Here is a tiny trained network, its code and every weight. The questions are about switching its units off for an input and a class, where a switched-off unit gives its printed mean instead of its output.

import numpy as np


def w(rows, s, z=0):
    codes = np.array(rows[::2]) - 128.0
    scale = np.full(codes.shape[1], s)
    scale[-1] = z or s
    return codes * scale


def f(y):
    return y / 2 * (1 + np.tanh(0.7978845608 * (y + 0.044715 * y**3)))


def log_softmax(a):
    a = a - a.max(-1, keepdims=True)
    return a - np.log(np.exp(a).sum(-1, keepdims=True))


def net(x, mask):
    res = np.array(x, float).reshape(1, 6) / 4 @ E
    y = f(res @ A[0][:, :-1].T + A[0][:, -1])
    res = res + np.where(mask, y, B[0][:, -1]) @ B[0][:, :-1]
    return log_softmax(res[-1] @ U[:, :-1].T + U[:, -1])


A, B = {}, {}
E = w([
[168,187,114,153,197,131,136,218,89,102],'x0',
[114,114,112,135,123,131,149,132,122,124],'x1',
[151,87,105,153,167,186,101,143,134,251],'x2',
[225,111,75,77,71,127,148,170,171,124],'x3',
[109,137,55,100,167,203,83,83,145,54],'x4',
[91,185,126,74,69,160,115,138,34,167],'x5',
],0.011)
A[0] = w([
[105,33,154,128,59,142,110,4,136,145,87],'neuron 1',
[121,206,145,97,69,34,173,112,112,2,87],'neuron 2',
[85,127,139,187,142,135,142,90,78,128,51],'neuron 3',
[87,168,32,103,207,230,78,110,189,57,71],'neuron 4',
[219,95,25,65,62,114,129,178,185,161,52],'neuron 5',
[102,147,193,194,107,26,190,173,91,220,112],'neuron 6',
[155,179,147,192,231,138,151,181,133,99,78],'neuron 7',
[160,105,95,136,145,202,138,157,166,225,97],'neuron 8',
[64,108,181,223,197,119,115,109,181,109,89],'neuron 9',
[174,84,97,159,168,188,112,142,108,234,86],'neuron 10',
[101,196,97,53,63,154,124,138,41,186,23],'neuron 11',
[138,250,99,133,156,170,174,199,54,143,109],'neuron 12',
[77,190,126,19,48,237,93,157,11,179,44],'neuron 13',
[203,34,119,199,220,88,150,116,249,78,3],'neuron 14',
[170,181,86,212,179,101,93,206,60,98,101],'neuron 15',
[143,103,188,148,113,49,184,183,133,173,100],'neuron 16',
[108,180,77,159,132,193,23,90,148,82,76],'neuron 17',
[144,106,186,179,91,102,152,174,138,170,74],'neuron 18',
[244,122,72,65,58,151,158,196,165,102,50],'neuron 19',
[119,86,141,176,188,231,115,129,86,247,91],'neuron 20',
[136,133,119,139,188,130,141,244,111,78,62],'neuron 21',
[164,137,80,114,133,207,118,93,167,53,75],'neuron 22',
[179,117,185,171,83,9,136,175,138,166,101],'neuron 23',
[68,97,140,96,44,106,114,71,197,158,89],'neuron 24',
[163,110,85,113,184,218,94,76,115,109,96],'neuron 25',
[108,168,148,100,88,45,191,116,119,18,85],'neuron 26',
[1,202,180,205,224,121,84,76,50,170,5],'neuron 27',
[85,152,78,119,155,209,108,117,149,76,96],'neuron 28',
],0.0085,0.0043)
B[0] = w([
[139,212,96,56,161,139,185,91,177,168,210],'neuron 1',
[61,85,189,178,151,160,86,126,186,88,233],'neuron 2',
[135,143,139,138,130,146,141,108,92,132,155],'neuron 3',
[115,91,112,80,86,126,116,176,112,161,248],'neuron 4',
[174,129,169,166,180,189,158,94,52,130,221],'neuron 5',
[126,88,88,50,84,139,93,192,100,152,228],'neuron 6',
[136,172,102,104,131,117,159,108,154,168,202],'neuron 7',
[58,114,195,135,162,147,72,103,185,65,210],'neuron 8',
[203,138,130,185,141,133,136,102,57,115,201],'neuron 9',
[78,110,172,135,162,132,95,131,207,66,220],'neuron 10',
[145,133,106,183,97,65,109,102,131,112,207],'neuron 11',
[129,173,97,113,141,108,147,84,162,167,214],'neuron 12',
[150,117,99,206,81,37,111,112,118,116,252],'neuron 13',
[145,116,87,219,72,11,111,81,103,132,245],'neuron 14',
[108,195,130,76,136,128,174,113,179,138,210],'neuron 15',
[128,86,101,82,96,135,121,152,115,118,198],'neuron 16',
[120,87,102,93,103,145,127,146,112,139,201],'neuron 17',
[108,129,112,102,69,143,115,171,120,133,174],'neuron 18',
[174,148,160,150,178,191,174,99,36,154,227],'neuron 19',
[81,98,177,150,164,140,108,134,181,75,240],'neuron 20',
[121,191,70,126,162,138,148,103,197,160,189],'neuron 21',
[133,88,119,96,115,132,103,162,105,141,197],'neuron 22',
[133,82,96,96,100,145,120,171,106,137,209],'neuron 23',
[131,214,109,77,151,118,199,102,174,176,192],'neuron 24',
[124,110,108,87,98,126,103,186,134,108,203],'neuron 25',
[66,93,180,141,198,155,79,136,186,81,213],'neuron 26',
[208,128,168,162,142,194,172,119,49,134,237],'neuron 27',
[113,98,115,80,80,158,105,171,103,134,195],'neuron 28',
],0.011,0.012)
U = w([
[85,103,212,158,150,156,83,157,184,77,134],'0',
[137,87,85,61,65,146,106,223,74,139,81],'1',
[190,148,178,176,146,199,164,120,3,128,231],'2',
[155,133,86,219,76,2,111,114,102,121,172],'3',
[134,222,87,74,136,125,186,111,193,161,7],'4',
],0.011,0.0021)

Each question gives the input, the list of numbers given to net, and the class t.
The units are the neurons (one row each of A and B). Each row of codes is followed by its name. A weight is (code - 128) times the scale printed after its matrix; where a second scale follows, it is the last column's (A, B and U).
mask holds one flag per neuron, in row order. A switched-off neuron (its flag False) gives its mean, the last column of its row in B, instead of its output. The means were averaged over made-up inputs and are rounded, as every weight is.
A unit's drop is (log p(t) with every unit on - log p(t) with that unit switched off) / (log p(t) with every unit on - log p(t) with every unit switched off).
The circuit of an input: a set's keep is (log p(t) with only the set's units on - log p(t) with every unit switched off) / (log p(t) with every unit on - log p(t) with every unit switched off). Starting from the 12 units with the biggest drops (on a tie, the unit counted first), units are removed one at a time, each time the one whose removal leaves the highest keep (on an exact tie, the one counted first), for as long as the keep stays at least 0.8.
circuit, biggest first: the units of the circuit, biggest drop first
top k neurons: the k neurons with the biggest drops, biggest first
drop when u is switched off: that unit's drop, to one decimal
input [7,-8,7,-6,-8,6], class 1: top neuron	(neuron 6)
input [7,8,8,3,7,4], class 0: top 3 neurons	(neuron 8; neuron 10; neuron 20)
input [2,1,7,7,-2,2], class 0: top 3 neurons	(neuron 8; neuron 10; neuron 27)
input [7,4,0,5,-1,-8], class 3: top 2 neurons	(neuron 14; neuron 1)
input [3,5,1,-2,7,-7], class 1: top 3 neurons	(neuron 4; neuron 28; neuron 13)
input [-5,-1,-6,3,-6,-1], class 0: top 3 neurons	(neuron 2; neuron 26; neuron 4)
input [4,-3,-2,7,5,4], class 2: top 2 neurons	(neuron 19; neuron 5)
input [-7,3,-1,-3,-1,-7], class 3: top 2 neurons	(neuron 14; neuron 9)
input [6,3,5,-1,5,2], class 4: top 3 neurons	(neuron 12; neuron 2; neuron 15)
input [5,-8,3,2,-4,3], class 4: top 3 neurons	(neuron 12; neuron 15; neuron 4)
input [-3,6,7,-6,-7,6], class 0: top 3 neurons	(neuron 20; neuron 10; neuron 8)
input [3,-7,0,-8,-1,-6], class 2: drop when neuron 3 is switched off	0.0
input [-2,-5,-5,2,-3,5], class 0: drop when neuron 2 is switched off	1.9
input [-5,-8,-1,5,4,4], class 2: circuit, biggest first	(neuron 5)
input [-8,5,-3,2,-4,7], class 4: drop when neuron 9 is switched off	0.1
